Below are the code and all the weights of a small trained network. Each question names an input and a class and asks about switching units off, where a switched-off unit gives its printed mean instead of its output.

import numpy as np


def w(rows, s, z=0):
    codes = np.array(rows[::2]) - 128.0
    scale = np.full(codes.shape[1], s)
    scale[-1] = z or s
    return codes * scale


def f(y):
    return y / 2 * (1 + np.tanh(0.7978845608 * (y + 0.044715 * y**3)))


def log_softmax(a):
    a = a - a.max(-1, keepdims=True)
    return a - np.log(np.exp(a).sum(-1, keepdims=True))


def net(x, mask):
    res = np.array(x, float).reshape(1, 7) / 4 @ E
    y = f(res @ A[0][:, :-1].T + A[0][:, -1])
    res = res + np.where(mask, y, B[0][:, -1]) @ B[0][:, :-1]
    return log_softmax(res[-1] @ U[:, :-1].T + U[:, -1])


A, B = {}, {}
E = w([
[115,99,128,102,115,10,255],'x0',
[117,119,94,91,77,103,147],'x1',
[18,192,157,113,98,143,106],'x2',
[73,190,165,121,78,175,130],'x3',
[117,146,44,134,134,100,128],'x4',
[28,100,100,236,95,69,71],'x5',
[95,87,191,104,155,131,109],'x6',
],0.0086)
A[0] = w([
[175,114,74,117,103,94,191,229],'N0',
[214,116,102,153,213,141,117,166],'N1',
[176,127,36,112,155,113,151,76],'N2',
[82,175,45,174,130,201,91,191],'N3',
[201,84,107,47,189,167,152,182],'N4',
[114,111,128,173,144,146,81,186],'N5',
[151,138,52,89,72,51,123,152],'N6',
[78,135,217,70,79,107,83,164],'N7',
[47,154,89,104,100,90,125,162],'N8',
[135,141,145,100,119,123,165,151],'N9',
[168,82,108,135,113,155,94,166],'N10',
[77,171,214,108,102,105,45,87],'N11',
[124,136,214,67,133,131,152,151],'N12',
[96,120,180,77,73,32,254,213],'N13',
[143,151,85,90,36,109,149,98],'N14',
[87,156,203,159,112,191,120,90],'N15',
[199,125,124,183,159,51,119,253],'N16',
[69,244,145,119,105,70,72,110],'N17',
[131,161,133,126,134,192,79,157],'N18',
[73,218,119,172,121,186,119,145],'N19',
],0.0098,0.0051)
B[0] = w([
[98,153,82,74,121,88,68,200],'N0',
[149,226,2,149,141,174,146,185],'N1',
[166,136,136,122,114,173,13,162],'N2',
[127,180,98,106,144,116,201,194],'N3',
[81,181,88,134,112,128,145,201],'N4',
[186,77,75,114,66,112,154,168],'N5',
[123,94,187,68,44,68,97,177],'N6',
[170,86,132,179,186,132,125,179],'N7',
[93,100,164,175,194,52,199,180],'N8',
[139,154,150,111,137,104,156,150],'N9',
[133,77,58,136,121,146,123,153],'N10',
[165,117,103,154,170,181,94,175],'N11',
[121,189,135,120,109,106,149,172],'N12',
[98,143,169,97,127,67,194,247],'N13',
[102,100,197,108,108,108,91,153],'N14',
[175,63,125,153,115,167,92,170],'N15',
[93,94,54,105,92,153,169,199],'N16',
[148,175,123,215,163,150,166,180],'N17',
[163,121,88,150,114,153,81,171],'N18',
[203,205,60,216,148,148,126,186],'N19',
],0.008,0.014)
U = w([
[163,154,2,217,134,206,126,156],'0',
[78,185,162,213,179,98,206,143],'1',
[142,91,151,190,139,183,51,62],'2',
[120,139,130,115,63,135,37,107],'3',
[45,100,138,90,78,83,159,201],'4',
[123,97,202,136,132,195,131,1],'5',
[140,121,204,141,140,172,46,51],'6',
],0.011,0.0048)

Each question gives the input, the list of numbers given to net, and the class t.
The units are the neurons (one row each of A and B). Each row of codes is followed by its name. A weight is (code - 128) times the scale printed after its matrix; where a second scale follows, it is the last column's (A, B and U).
mask holds one flag per neuron, in row order. A switched-off neuron (its flag False) gives its mean, the last column of its row in B, instead of its output. The means were averaged over made-up inputs and are rounded, as every weight is.
A unit's drop is (log p(t) with every unit on - log p(t) with that unit switched off) / (log p(t) with every unit on - log p(t) with every unit switched off).
The circuit of an input: a set's keep is (log p(t) with only the set's units on - log p(t) with every unit switched off) / (log p(t) with every unit on - log p(t) with every unit switched off). Starting from the 12 units with the biggest drops (on a tie, the unit counted first), units are removed one at a time, each time the one whose removal leaves the highest keep (on an exact tie, the one counted first), for as long as the keep stays at least 0.8.
units of the circuit, in order: the units of the circuit, biggest drop first
unit that matters most: the unit with the biggest drop
k most important neurons: the k neurons with the biggest drops, biggest first
drop when u is switched off: that unit's drop, to one decimal
input [3,-6,7,2,-7,-7,8], class 5: units of the circuit, in order : (N15)
input [1,5,-4,-8,-2,7,-6], class 3: 3 most important neurons : (N6 N2 N13)
input [8,-5,-8,0,-1,-8,5], class 4: units of the circuit, in order : (N0 N19)
input [2,4,-8,1,8,-1,-1], class 3: units of the circuit, in order : (N2 N6)
input [-1,-1,1,4,-8,5,4], class 2: 2 most important neurons : (N1 N16)
input [0,5,1,6,-8,5,-7], class 1: 2 most important neurons : (N8 N1)
input [3,-2,-8,2,1,6,3], class 4: units of the circuit, in order : (N19 N17)
input [-1,8,-7,5,-6,-6,-8], class 4: units of the circuit, in order : (N19 N14)
input [-3,7,5,6,7,2,2], class 1: 3 most important neurons : (N8 N1 N3)
input [6,0,-7,-6,3,3,-8], class 4: 3 most important neurons : (N6 N16 N13)
input [0,-6,4,1,-8,-2,1], class 6: 2 most important neurons : (N1 N16)
input [-2,7,-4,3,0,5,4], class 4: 2 most important neurons : (N1 N19)
input [2,-3,-1,-4,8,7,-7], class 4: 2 most important neurons : (N6 N19)
input [0,8,4,6,7,-8,-1], class 1: unit that matters most : N17
input [0,2,0,2,5,-3,0], class 4: drop when N6 is switched off : 0.0
input [1,-1,0,-1,8,-5,-1], class 3: drop when N2 is switched off : 0.2
input [-3,8,-3,5,1,5,-6], class 1: drop when N3 is switched off : 0.2
